What each symbol does to the objects:
Q105 ε Q136
Q105 π Q859
Q105 λ Q276
Q561 ε Q737
Q561 π Q586
Q561 λ Q717
Q898 ε Q363
Q898 π Q14
Q898 λ Q223
Q218 ε Q219
Q218 π Q960
Q218 λ Q94
Q276 ε Q105
Q276 π Q538
Q276 λ Q70
Q586 ε Q689
Q586 π Q561
Q586 λ Q160
Q14 ε Q499
Q14 π Q898
Q14 λ Q289
Q942 ε Q289
Q942 π Q872
Q942 λ Q830
Q936 ε Q719
Q936 π Q512
Q936 λ Q689
Q160 ε Q586
Q160 π Q737
Q160 λ Q500
Q872 ε Q714
Q872 π Q942
Q872 λ Q363
Q512 ε Q717
Q512 π Q936
Q512 λ Q459
Q177 ε Q493
Q177 π Q94
Q177 λ Q960
Q377 ε Q830
Q377 π Q500
Q377 λ Q737
Q719 ε Q828
Q719 π Q459
Q719 λ Q936
Q363 ε Q872
Q363 π Q289
Q363 λ Q898
Q136 ε Q94
Q136 π Q493
Q136 λ Q105
Q830 ε Q942
Q830 π Q714
Q830 λ Q377
Q493 ε Q859
Q493 π Q136
Q493 λ Q177
Q70 ε Q276
Q70 π Q821
Q70 λ Q213
Q538 ε Q821
Q538 π Q276
Q538 λ Q859
Q94 ε Q218
Q94 π Q177
Q94 λ Q136
Q289 ε Q14
Q289 π Q363
Q289 λ Q942
Q500 ε Q160
Q500 π Q377
Q500 λ Q714
Q960 ε Q177
Q960 π Q218
Q960 λ Q853
Q853 ε Q960
Q853 π Q219
Q853 λ Q828
Q714 ε Q500
Q714 π Q830
Q714 λ Q872
Q717 ε Q561
Q717 π Q689
Q717 λ Q512
Q737 ε Q377
Q737 π Q160
Q737 λ Q561
Q223 ε Q898
Q223 π Q499
Q223 λ Q897
Q859 ε Q538
Q859 π Q105
Q859 λ Q493
Q689 ε Q936
Q689 π Q717
Q689 λ Q586
Q828 ε Q853
Q828 π Q909
Q828 λ Q719
Q213 ε Q70
Q213 π Q897
Q213 λ Q499
Q499 ε Q213
Q499 π Q223
Q499 λ Q14
Q821 ε Q897
Q821 π Q70
Q821 λ Q538
Q897 ε Q223
Q897 π Q213
Q897 λ Q821
Q459 ε Q512
Q459 π Q719
Q459 λ Q909
Q219 ε Q909
Q219 π Q853
Q219 λ Q218
Q909 ε Q459
Q909 π Q828
Q909 λ Q219

The rows follow the links: the fewer symbols apart two objects are, the more alike their rows tend to be.

Each row is also shifted at random along 4 hidden directions that mean nothing.

Some objects, each with a row of numbers:
Q213	[-30,36,19,-5,-47,27,-47,-71,-51,4,-14,-29,-7,-42,1,35,-20,47,-48,-30,-3,-37,16,12,-87]
Q828	[11,52,2,-50,-13,10,-32,-128,15,20,17,64,66,-15,37,-26,-12,-21,-15,-49,-18,-25,19,-14,32]
Q363	[1,-3,12,8,24,0,-15,-46,3,51,9,14,-29,23,-27,-78,-51,-11,57,-16,9,52,-46,63,43]
Q94	[4,-20,-12,-18,-36,-42,31,-110,11,40,-87,-1,-62,69,21,-45,-42,-30,-20,-64,-35,57,-35,61,-36]
Q821	[-39,2,18,15,-33,2,-19,5,-49,-19,-26,-75,-40,5,-15,69,18,47,-41,-10,-6,-7,-6,13,-83]
Q160	[17,-16,1,-3,-2,-28,73,37,18,-20,2,13,-25,19,10,-3,60,-52,14,41,-46,30,-4,-24,-46]
Q853	[1,16,-11,-5,4,-4,-39,-48,-1,11,33,43,51,7,49,-18,-27,8,-31,-6,-6,-30,41,-10,-102]
Q538	[-23,-9,-4,13,-25,4,-8,-3,6,-25,-52,-53,-22,-25,-22,57,0,62,-33,-40,23,-26,13,25,43]
Q289	[-18,0,-15,-6,-18,10,12,49,9,-41,-21,23,25,-35,-11,58,33,28,-41,-12,0,-61,56,-44,23]
Q377	[-3,-35,-35,15,17,-38,14,-50,42,10,16,63,41,-92,53,-10,1,43,3,2,-23,-29,24,-18,-32]
Q459	[11,15,45,-18,8,2,21,7,-34,-17,30,-36,-16,29,1,22,73,-58,15,32,-42,45,-43,-24,-39]
Q512	[15,45,40,-67,-4,9,2,-104,1,23,16,24,10,19,8,-28,43,-62,25,-30,-44,49,-49,-21,91]
Q136	[6,-30,-18,25,-2,-22,3,-48,14,41,-43,-17,-45,15,9,-50,-72,17,8,-28,20,29,-16,66,-15]
Q717	[8,15,27,-13,16,-2,-11,-71,0,27,58,10,29,-58,29,-15,30,-7,39,20,-26,15,-37,-13,6]
Q276	[-20,8,6,9,-17,10,-55,-55,-39,40,-11,-28,-21,3,9,-19,-81,29,-26,-21,15,3,-1,48,-89]
Q586	[18,1,10,-31,-18,-5,62,-10,10,-20,-18,8,3,-56,27,26,63,-42,7,-1,-41,10,-11,-59,57]

In each set, the symbols that take the first to the second take the third to the fourth. Give the fourth.
Answer with the object's name.
[-4,-14,21,21,24,6,-17,20,-13,41,22,-8,-27,42,-30,-51,-46,-19,53,12,6,55,-43,36,-13]
to [25,48,25,-64,-14,36,8,26,-28,-27,17,31,50,16,11,25,59,-75,-10,-5,-25,-11,5,-91,65]
as [-21,-26,-45,-17,-12,-6,-26,-31,21,3,-52,27,40,-14,50,21,-54,31,-47,-63,8,-34,36,-31,29]
to Q898

[-12,-28,-50,-3,5,-3,-20,-6,25,2,-38,17,44,-25,37,10,-55,45,-36,-42,27,-42,43,-17,33]
to [-14,-48,21,-7,-24,-11,40,34,-45,-11,-43,-94,-39,-44,58,81,40,-3,-13,25,-47,42,-60,-55,-81]
as [28,5,15,-11,-14,-17,35,-55,27,-5,-16,-43,-37,-46,-5,3,55,-7,40,-2,-6,26,-46,26,98]
to Q960

[21,-37,-12,36,7,-33,49,1,35,1,-36,-50,-62,-7,-9,-26,-1,18,33,18,27,27,-36,61,37]
to [-20,-9,-28,-5,-29,-8,-6,-4,13,-21,-63,-12,-5,30,-12,38,-17,31,-52,-64,12,-22,31,16,47]
as [-36,-15,38,-23,-11,35,-41,0,-81,46,-30,-57,-12,-17,21,32,-44,-17,5,-30,-19,48,-63,-46,-11]
to Q70

[-2,-25,-41,68,36,-12,-33,48,32,-10,66,8,41,-32,19,-18,-35,76,-6,57,56,-56,57,32,-104]
to [16,40,22,-4,-4,1,-18,-24,-16,-15,73,15,45,-30,28,12,41,2,-18,49,-23,-28,26,-25,-111]
as [-8,-9,-34,-5,-9,-13,28,8,39,-28,-21,53,30,-30,3,23,33,18,-31,-19,-11,-47,51,-31,36]
to Q737

[-3,28,-20,-5,-36,-14,20,-45,35,-34,-18,48,6,-3,-25,15,35,27,-47,-32,-17,-46,59,6,3]
to [15,-20,-6,9,14,-42,46,-5,22,36,-3,45,-42,68,-3,-69,-14,-61,35,6,-27,66,-27,29,-31]
as [-15,-51,6,-11,11,-7,7,13,-33,48,-26,-11,-15,-19,39,-14,-48,-29,31,1,-25,60,-57,-39,-22]
to Q14

[3,9,-15,28,36,9,-38,55,6,-9,75,30,59,22,20,-14,-21,11,-16,48,30,-42,52,-6,-95]
to [-15,29,16,-5,-19,40,-62,-16,-44,19,-7,-23,-6,12,-25,-2,-54,20,-27,-30,30,-18,9,21,-20]
as [7,-26,-45,8,31,-5,26,71,53,-27,12,62,51,-23,-2,-3,14,12,3,9,21,-41,53,-39,74]
to Q821

[-20,-23,-2,-23,-30,6,-26,-51,-37,40,-60,-9,-26,46,29,-17,-88,-18,-29,-56,-9,37,-22,10,-55]
to [-3,53,-1,-13,-32,10,-1,-18,15,-41,-4,33,-3,30,-52,15,28,22,-40,-30,13,-50,52,26,20]
as [-18,-4,35,29,10,41,-49,48,-48,11,16,-84,-26,-39,-38,29,-23,43,29,16,39,3,-38,14,23]
to Q493

[5,39,-11,31,-4,5,5,22,24,-52,24,13,1,-10,-69,6,30,56,-17,16,40,-71,63,50,28]
to [-7,34,26,26,8,27,-32,65,-32,-19,34,-34,-41,114,-94,-5,15,-10,-1,13,30,17,-3,63,-23]
as [31,29,19,-12,-14,-7,47,-9,10,-31,36,14,3,-29,11,17,82,-27,0,44,-34,-8,9,-19,-31]
to Q459

[-10,20,-19,18,-30,-30,24,-66,36,-31,-2,38,-10,-20,-13,13,43,47,-53,-5,-20,-56,61,39,-78]
to [13,-23,-6,-37,-21,-40,66,-58,20,26,-46,42,-33,20,29,-34,9,-62,13,-25,-59,56,-31,-14,6]
as [2,-1,14,-4,32,-9,-13,-16,-5,18,55,40,44,-9,44,-22,14,-28,20,35,-33,21,-12,-37,-61]
to Q719

[-26,23,33,-27,-7,47,-52,2,-47,21,-21,-45,-18,15,-38,18,-35,-7,14,-38,14,24,-44,1,83]
to [10,-11,-15,-13,35,-17,0,-28,25,19,39,77,49,1,31,-41,-1,-25,10,0,-25,11,7,-22,-5]
as [-18,56,7,-1,-43,3,-27,-70,-16,-13,6,0,-13,-2,-35,20,8,44,-59,-26,-2,-51,46,39,-65]
to Q177

